Rows with their classes
[4.2 14.8 13.0 -2.7 -6.3 14.8 -2.4 26.5 -12.2 -14.8 7.6 -1.6 27.6 -7.5 8.1 -8.2 -11.4 -8.5 12.0 -6.0 9.8 -38.8 -34.2 3.1 -5.8 11.2 -3.7 -2.5 4.7 -2.7 13.1 -24.7 -4.1 -7.5 7.7 16.0 7.5 -20.2 -2.9 5.4 14.4 35.0 -13.3 12.2 -7.8 -3.2] : Lb
[20.1 13.8 12.8 -11.0 -10.0 5.2 4.7 13.7 -7.3 -22.0 -1.7 12.0 33.8 9.1 19.4 -0.7 -3.2 -0.9 17.4 -4.7 -7.8 -47.6 -55.5 1.8 4.0 2.6 5.5 -5.3 13.5 -4.7 8.8 -9.0 -14.0 -18.2 12.3 28.8 4.1 -20.4 -4.5 4.7 6.2 19.5 -6.7 9.0 4.0 3.3] : Lb
[1.5 9.5 16.5 -8.6 -7.6 10.8 1.8 34.4 -19.8 -23.4 -4.6 -9.7 32.7 -8.3 9.4 -0.7 -17.2 -15.3 15.0 7.5 -5.0 -15.4 -46.6 12.3 -11.8 5.1 4.6 -12.8 -6.8 -10.9 5.5 -13.3 14.4 -19.8 5.0 26.3 7.4 -11.9 -1.8 -2.9 1.5 9.2 -2.9 -5.2 12.0 -8.7] : Lb
[4.1 -1.3 12.3 4.7 -29.1 22.7 -3.2 17.7 -7.9 -7.8 -0.1 3.6 24.2 -3.6 2.3 9.1 -9.2 -17.1 13.5 -0.3 -1.0 16.4 -34.9 11.5 -2.6 14.9 -9.9 -30.6 6.4 -15.9 20.0 1.0 12.2 -35.8 4.3 20.8 2.7 -9.2 1.0 3.4 6.4 -7.3 -34.1 12.9 -10.4 -7.7] : NB
[-1.2 15.9 1.5 -20.9 -8.3 4.0 -2.7 25.6 -8.7 -21.3 5.1 -3.6 29.3 8.0 12.0 3.6 -9.5 -18.7 10.2 3.2 -8.1 -55.9 -44.2 4.3 -12.4 25.8 0.9 -3.1 -23.5 1.5 6.8 -16.8 -3.8 -9.9 -0.9 30.7 18.2 1.1 38.8 12.1 2.0 8.2 19.0 -5.2 13.1 -27.1] : Lb
[0.7 7.0 15.0 -29.0 -1.6 19.6 -3.6 24.7 -5.5 2.6 0.2 14.9 32.9 -13.4 -8.6 16.1 -20.0 -29.3 6.7 -9.4 -9.8 -3.1 -31.3 1.1 -5.1 19.4 -11.7 -12.8 -1.2 -2.4 20.6 -8.9 14.8 -28.9 3.4 2.6 9.5 -1.8 -1.5 1.5 -0.8 21.0 -18.3 24.3 -3.8 1.8] : NB
[0.6 6.3 17.5 4.5 -9.6 21.7 4.0 28.4 -9.2 -19.6 -4.6 -2.0 17.2 -5.4 9.2 6.7 -14.0 -22.5 7.8 -1.3 5.7 -26.3 -41.3 10.0 -6.1 9.9 -4.5 -11.4 7.1 0.8 0.0 -17.3 7.8 16.3 -3.2 16.4 4.1 -18.0 -0.9 5.7 3.4 9.5 -4.6 -11.8 -7.9 5.1] : Lb
[-1.0 17.7 11.9 0.6 -9.0 4.4 -16.9 35.2 -10.4 -17.2 8.0 -1.8 28.0 -23.6 22.2 -0.1 -14.9 -27.1 19.1 -16.9 -15.7 -63.7 -58.5 -4.4 -12.2 -14.8 4.6 -1.4 -10.3 -5.6 8.2 -31.0 -11.0 -22.0 0.0 30.1 12.0 -9.8 38.3 11.8 -12.3 22.0 20.3 -10.3 -6.5 -11.3] : Lb
[8.4 7.2 22.4 7.6 -38.6 6.4 11.6 32.2 -14.8 -13.3 9.1 -18.6 22.7 -16.1 -10.5 8.3 -12.5 -24.3 19.2 -16.2 -11.1 26.5 -64.6 -4.1 1.8 -6.9 -6.5 2.2 -1.0 -4.6 15.1 -32.5 11.8 -19.3 -6.6 10.8 -3.6 -10.3 15.5 2.6 0.5 10.5 3.9 1.5 9.8 -6.3] : Lb
[-0.5 2.3 27.4 7.2 -8.0 -3.0 0.3 11.3 -11.8 -20.6 2.3 -0.9 23.8 -14.1 8.7 3.6 -21.3 -28.1 -0.4 -8.4 3.7 -44.1 -33.6 7.8 -8.3 10.3 1.4 5.1 3.9 -3.2 8.5 -70.9 0.1 -24.4 -0.3 19.7 0.9 -13.3 0.4 3.9 2.3 14.4 1.0 4.7 -0.2 -10.2] : Lb
[5.2 11.4 21.8 -23.3 -4.6 44.4 13.1 17.8 0.2 -7.2 -3.3 10.8 19.2 2.7 24.9 -1.5 -9.6 -14.0 -3.7 0.9 5.4 -15.8 -33.9 33.0 -2.7 2.8 -2.0 -4.2 -1.0 4.2 11.8 -12.1 21.0 -19.9 -20.5 6.8 6.3 -13.6 -6.5 -0.4 5.1 8.0 -10.9 6.3 -3.7 -7.8] : Lb
[7.4 42.1 39.5 12.5 -11.9 -20.9 -20.6 70.2 -4.9 -4.9 20.8 -19.2 32.9 -28.3 15.4 3.1 8.1 0.1 77.7 -35.0 -22.3 -77.7 -77.7 5.1 -5.7 -24.2 9.5 3.4 -2.1 -12.4 6.2 -72.4 -51.2 -20.6 13.7 77.7 28.5 -32.3 77.7 35.7 -1.5 16.6 30.9 -19.6 22.4 -10.4] : Lb
[1.7 7.4 11.8 -9.5 -6.2 20.7 -0.1 15.7 -11.3 -27.0 -6.1 1.3 26.5 -25.0 10.9 -12.6 -18.1 -16.4 -3.4 -1.4 11.5 -12.9 -25.2 0.7 -0.8 -4.5 3.7 -14.9 -7.2 -7.6 6.4 -9.6 6.1 -5.8 -1.3 9.3 22.7 -11.2 1.9 1.4 2.3 8.4 -19.4 5.0 0.8 1.4] : Lb
[3.2 10.4 18.7 -1.0 -17.7 16.5 -3.4 23.9 -13.9 -17.2 38.2 2.5 49.4 -15.2 8.4 -1.8 -9.6 -24.7 9.5 -1.0 -7.4 -42.5 -40.7 -2.2 -10.3 2.0 0.6 -8.2 3.4 -6.4 4.0 -16.2 8.8 -17.4 2.4 21.9 7.9 -14.5 6.3 -4.3 2.8 28.4 -16.0 3.9 -0.1 -4.8] : Lb
[-4.0 5.1 29.8 -3.5 -10.9 7.9 10.0 22.6 -9.1 -5.6 -5.1 4.0 30.1 -2.6 6.2 -4.4 -0.2 -14.8 17.1 -6.8 4.8 -33.1 -41.1 12.2 -14.4 3.6 -7.7 -8.7 -7.0 -8.9 10.0 -16.9 -5.4 -12.3 0.4 17.7 2.4 -8.3 10.7 7.6 2.2 7.9 0.0 1.7 13.7 0.7] : Lb
[-11.9 16.3 11.5 -1.3 -13.6 -0.5 6.5 44.1 -15.2 -10.9 7.7 -17.5 39.4 -10.1 0.7 9.1 -3.3 6.7 27.4 -14.5 -3.0 -34.3 -58.1 17.3 -11.6 13.0 -7.6 -12.5 4.1 0.8 12.5 -30.3 6.9 -9.6 1.9 24.9 -15.0 -20.3 4.4 3.5 17.0 19.2 -18.5 0.3 21.3 1.7] : Lb
[-7.6 1.1 15.5 10.2 -12.1 6.4 1.5 21.9 -4.6 -1.6 3.4 0.1 17.3 -6.0 20.0 -11.4 -1.7 -12.7 25.0 -29.2 1.5 -33.6 -44.1 14.0 -13.4 4.3 -29.1 12.1 -1.9 1.4 19.0 -7.1 -0.8 -32.8 2.1 24.6 7.0 -10.7 14.0 8.4 7.3 6.0 -12.9 -6.2 11.8 -10.1] : Lb
[17.9 3.0 5.0 -3.6 -4.2 22.4 2.2 23.3 -5.1 -9.3 1.0 10.5 34.1 -17.4 5.1 -13.4 -0.5 -22.7 -11.9 24.2 -18.8 -22.7 -32.1 4.8 16.0 10.1 1.5 29.7 -1.8 -1.3 25.2 -12.1 28.0 -23.3 7.5 -5.3 16.3 -10.5 2.8 -3.8 -14.4 17.1 -34.8 4.1 -10.1 -16.8] : NB
[0.0 4.6 15.7 -2.7 0.3 15.3 41.4 25.4 -21.1 -28.3 6.6 -3.3 44.1 -3.7 1.3 -7.0 -17.1 -16.4 8.2 -6.6 -11.4 -33.1 -35.5 4.5 -6.1 25.1 -32.2 -10.8 -6.3 -9.2 11.4 -15.9 10.2 -29.1 0.7 13.4 13.2 -9.1 17.6 8.4 -7.2 35.3 -6.9 14.3 5.5 -4.8] : Lb
[-3.0 12.7 22.2 -1.5 -14.4 12.4 16.0 40.2 -14.1 -20.6 1.0 3.0 25.1 -8.8 14.1 -12.7 6.1 -11.5 29.5 -19.6 -17.4 -53.1 -77.7 7.9 -9.1 -0.8 -7.9 -2.7 -17.5 0.3 -8.5 -23.3 -27.9 -30.4 11.6 25.2 8.7 -16.0 24.6 15.0 -0.4 -0.2 -9.0 2.9 15.7 -4.6] : Lb

Rows with their classes
[5.0 -7.2 -3.4 -9.9 2.3 -4.2 23.4 12.8 9.8 -2.4 -29.1 -4.9 9.4 19.1 -1.9 -0.8 -0.4 -5.4 -0.8 3.5 -9.0 -2.0 -7.7 -1.9 -7.9 7.5 -14.4 6.1 15.8 6.9 -5.4 -3.3 0.0 -4.5 -6.3 37.2 8.4 -0.9 -1.3 38.8 9.9 0.2 -4.9 -1.3 5.3 -1.1] : Fb
[1.5 -16.2 2.3 -4.8 -5.5 -0.8 -3.4 -3.8 7.2 1.9 0.5 -4.4 0.6 -6.5 0.1 5.0 0.2 -3.2 -8.2 5.7 -15.5 5.4 -12.0 4.1 1.8 -0.3 -3.2 2.7 -1.8 -4.0 1.5 3.8 2.7 2.1 -7.1 0.7 8.8 2.3 -4.7 -12.7 7.1 -0.5 2.7 10.5 6.3 -6.9] : GD
[7.6 4.0 -1.5 8.3 -3.6 -3.6 -2.6 2.8 -3.8 4.1 -37.6 -0.1 5.3 -19.0 -1.2 1.9 1.6 -4.3 6.6 -7.3 -2.1 8.0 -7.2 0.5 -9.1 -9.9 0.4 -3.4 -1.6 -3.5 3.9 -0.8 0.6 -0.5 -0.1 -1.6 0.3 -3.5 1.5 6.9 1.1 -5.1 4.7 21.2 2.3 1.1] : Tr
[11.8 -14.5 -0.9 -2.2 1.0 0.0 6.4 24.3 8.7 6.6 -38.8 -0.5 4.2 3.9 -2.9 -1.9 -5.0 1.6 0.2 -8.1 -4.3 -0.3 2.3 15.1 1.7 2.3 -12.3 1.7 -2.4 5.6 8.1 -8.5 2.1 4.0 -2.1 6.6 -1.4 1.2 1.4 17.5 8.9 -10.7 2.1 -13.1 7.4 -7.9] : GD
[3.4 -0.4 -4.1 2.5 -4.9 -4.7 -1.2 5.7 0.6 4.1 -16.2 -9.8 3.6 -7.3 -4.4 -2.3 1.1 -3.8 1.5 -7.0 -18.0 -2.3 0.8 8.0 3.0 -3.2 3.4 -6.7 -10.6 -8.3 6.3 -6.0 1.9 0.3 -13.3 3.6 -1.3 -0.7 0.8 -2.0 1.8 -5.7 5.5 0.8 6.9 -1.9] : Md
[-4.5 1.2 9.7 3.5 1.4 1.4 0.8 -3.3 -13.6 2.2 -13.6 1.1 -1.0 -6.5 -7.2 2.8 2.0 2.0 -2.1 1.2 -30.2 3.5 -5.3 3.9 27.1 1.0 18.8 -4.6 6.7 -9.3 6.9 8.0 -1.6 -1.7 -3.5 -4.4 11.9 1.5 -4.3 -1.4 -3.5 -8.0 11.0 16.4 5.5 -3.7] : Tr
[1.6 3.8 -4.3 -1.5 -0.4 -2.4 0.2 5.0 -9.0 3.2 -3.9 -6.6 -1.8 2.3 -0.4 -2.6 -4.4 5.7 -6.9 -0.1 -27.6 -7.3 -1.2 5.5 8.3 -1.1 11.9 -3.3 3.6 -7.2 1.7 -1.1 -1.8 1.6 -11.0 3.8 5.4 2.7 3.2 -2.5 0.2 -5.4 6.7 -4.2 2.4 -11.4] : Md
[0.2 -9.2 0.5 2.3 0.9 -4.8 7.5 16.4 13.5 2.3 -38.8 2.2 3.5 -8.3 -3.1 -8.9 0.4 -3.3 -1.5 4.1 -15.8 8.4 -5.3 0.5 1.8 2.2 -11.2 5.3 -1.1 -0.8 -7.7 -2.6 0.6 0.5 -5.7 9.6 4.4 1.5 1.8 29.1 5.1 1.2 0.2 7.6 -1.5 0.5] : ZD
[4.7 1.2 -4.2 -4.3 0.4 -3.2 6.9 9.2 1.4 0.3 -11.7 -2.7 -1.6 12.5 2.0 0.2 -4.0 -0.1 1.3 -0.7 -11.3 -6.4 -0.6 2.6 -2.0 3.8 -7.7 1.3 -1.1 -1.0 -5.2 -2.4 4.5 -1.9 -8.9 -0.5 9.3 2.0 -0.9 25.1 5.1 -5.9 1.7 2.1 9.3 -0.7] : Fb
[-3.3 9.4 10.1 0.9 -7.1 -5.9 11.6 16.7 -5.6 0.1 -38.8 4.9 5.6 4.2 -7.1 3.0 2.3 5.4 -0.8 -3.3 -8.2 8.0 2.5 0.6 18.2 -2.5 9.7 0.9 -0.6 -3.9 7.2 5.1 -3.8 4.2 -1.6 -4.5 1.6 1.4 -2.8 35.4 -4.0 -4.1 6.8 10.1 8.8 -16.4] : Tr
